Look-ups in named tables: a row name and a column name give one cell, copied from the table.

pilige.tsv
	dolun	mer	vubetak	silu	momitig	nogizi	zefadom
pedunik	185	146	84	46	124	108	61
dokigu	162	134	90	77	112	115	55
fadi	237	143	115	90	103	108	35
zimazef	196	140	130	91	113	129	61

mer of zimazef: 140
vubetak of zimazef: 130
silu of zimazef: 91
zefadom of zimazef: 61
vubetak of fadi: 115
silu of dokigu: 77
mer of fadi: 143
nogizi of zimazef: 129
nogizi of dokigu: 115
momitig of pedunik: 124
dolun of zimazef: 196
dolun of fadi: 237
nogizi of pedunik: 108
zefadom of fadi: 35
momitig of dokigu: 112
zefadom of pedunik: 61
dolun of dokigu: 162

gal =
|  | nobeku | loger | gidosal |
|---|---|---|---|
| gusit | 201 | 117 | 95 |
| gigos | 220 | 91 | 100 |
| matiru | 96 | 128 | 94 |
| pez | 73 | 117 | 112 |
| lomif | 64 | 179 | 49 |
| lababad | 136 | 106 | 115 |
| gefom | 126 | 130 | 75 |
| sor | 58 | 149 | 92 |
| lat | 84 | 128 | 83 |

What is the gidosal of matiru in gal? 94
What is the gidosal of gefom in gal? 75
What is the loger of lat in gal? 128
What is the nobeku of lababad in gal? 136
What is the gidosal of pez in gal? 112
What is the gidosal of sor in gal? 92
What is the loger of matiru in gal? 128
What is the gidosal of gusit in gal? 95
What is the nobeku of gusit in gal? 201
What is the nobeku of pez in gal? 73
What is the gidosal of lababad in gal? 115
What is the nobeku of sor in gal? 58

kozodi =
,darik,zedek,masi
leka,64,57,175
mukeko,93,92,121
nop,99,98,99
lepo,65,64,148
pilatep,24,21,203
kisigi,218,215,13
kolaf,233,227,6
rin,108,106,98
rotadag,65,66,131
turerov,29,25,225
leg,99,109,99
dobula,77,73,127
bago,11,6,225

masi of turerov: 225
darik of kolaf: 233
darik of pilatep: 24
darik of rin: 108
darik of turerov: 29
darik of kisigi: 218
darik of mukeko: 93
darik of bago: 11
masi of rotadag: 131
masi of pilatep: 203
darik of lepo: 65
zedek of lepo: 64
masi of nop: 99
zedek of mukeko: 92
darik of dobula: 77
masi of bago: 225
masi of leka: 175

pipekol
         kasoz  tuz  mito  figobok  pok  notukir
pazoral     19  -96    10      -72  -69      -36
budes      -36   60   -29       58   45      -12
sudi       -16  -11    36       19  -53       -3
bonik       36   40    17       -8  -83       10

What is the figobok of bonik in pipekol?
-8
What is the tuz of budes in pipekol?
60
What is the notukir of pazoral in pipekol?
-36
What is the mito of budes in pipekol?
-29
What is the kasoz of budes in pipekol?
-36
What is the mito of pazoral in pipekol?
10
What is the mito of sudi in pipekol?
36
What is the notukir of bonik in pipekol?
10
What is the figobok of pazoral in pipekol?
-72
What is the pok of bonik in pipekol?
-83
What is the tuz of pazoral in pipekol?
-96
What is the tuz of bonik in pipekol?
40
What is the kasoz of bonik in pipekol?
36
What is the pok of sudi in pipekol?
-53
What is the mito of bonik in pipekol?
17
What is the notukir of sudi in pipekol?
-3
What is the kasoz of pazoral in pipekol?
19
What is the pok of pazoral in pipekol?
-69
What is the tuz of sudi in pipekol?
-11
What is the figobok of budes in pipekol?
58
Row with the largest tuz: budes

git:
|  | gitevun | baveze | ruk | rogip | bovuku | nonebe | lavi | nif |
|---|---|---|---|---|---|---|---|---|
| disolo | 175 | 92 | 175 | 154 | 68 | 104 | 149 | 186 |
| mefut | 158 | 104 | 136 | 130 | 41 | 118 | 142 | 200 |
| tobim | 172 | 129 | 145 | 156 | 66 | 98 | 151 | 201 |
| fofo | 164 | 133 | 171 | 159 | 52 | 114 | 159 | 172 |
| rudaz | 179 | 115 | 136 | 154 | 71 | 114 | 160 | 178 |
| ves | 179 | 125 | 147 | 154 | 35 | 102 | 161 | 202 |
| dak | 193 | 131 | 154 | 150 | 27 | 108 | 159 | 175 |

fofo, ruk: 171
fofo, nif: 172
tobim, bovuku: 66
ves, nif: 202
fofo, lavi: 159
mefut, lavi: 142
ves, ruk: 147
tobim, nonebe: 98
dak, gitevun: 193

Table kes
,beru,duk,tef,mon,kuz,zalefun,fam
gegig,72.6,36.4,54.4,46.6,76.0,79.7,60.7
leb,57.3,64.1,72.6,56.1,45.1,58.2,58.1
vav,52.6,49.7,52.2,61.7,75.3,71.0,64.6
rudan,83.2,67.5,53.1,40.8,66.0,41.2,57.8
gofu,29.8,67.4,38.9,44.9,53.2,68.7,67.8
tur,54.8,45.2,30.3,52.2,66.9,88.8,56.1
kirefo,24.7,68.4,56.7,54.6,39.9,61.6,59.0
modot,55.1,61.9,46.2,67.4,25.1,69.3,63.9
bazodet,52.4,67.3,55.3,52.1,60.8,42.5,55.6

What is the fam of kirefo in kes? 59.0
What is the fam of modot in kes? 63.9
What is the beru of leb in kes? 57.3
What is the duk of kirefo in kes? 68.4
What is the beru of gegig in kes? 72.6
What is the tef of rudan in kes? 53.1
What is the kuz of kirefo in kes? 39.9
What is the beru of vav in kes? 52.6
What is the zalefun of gegig in kes? 79.7
What is the tef of gofu in kes? 38.9
What is the fam of tur in kes? 56.1
Which row has the largest kuz? gegig

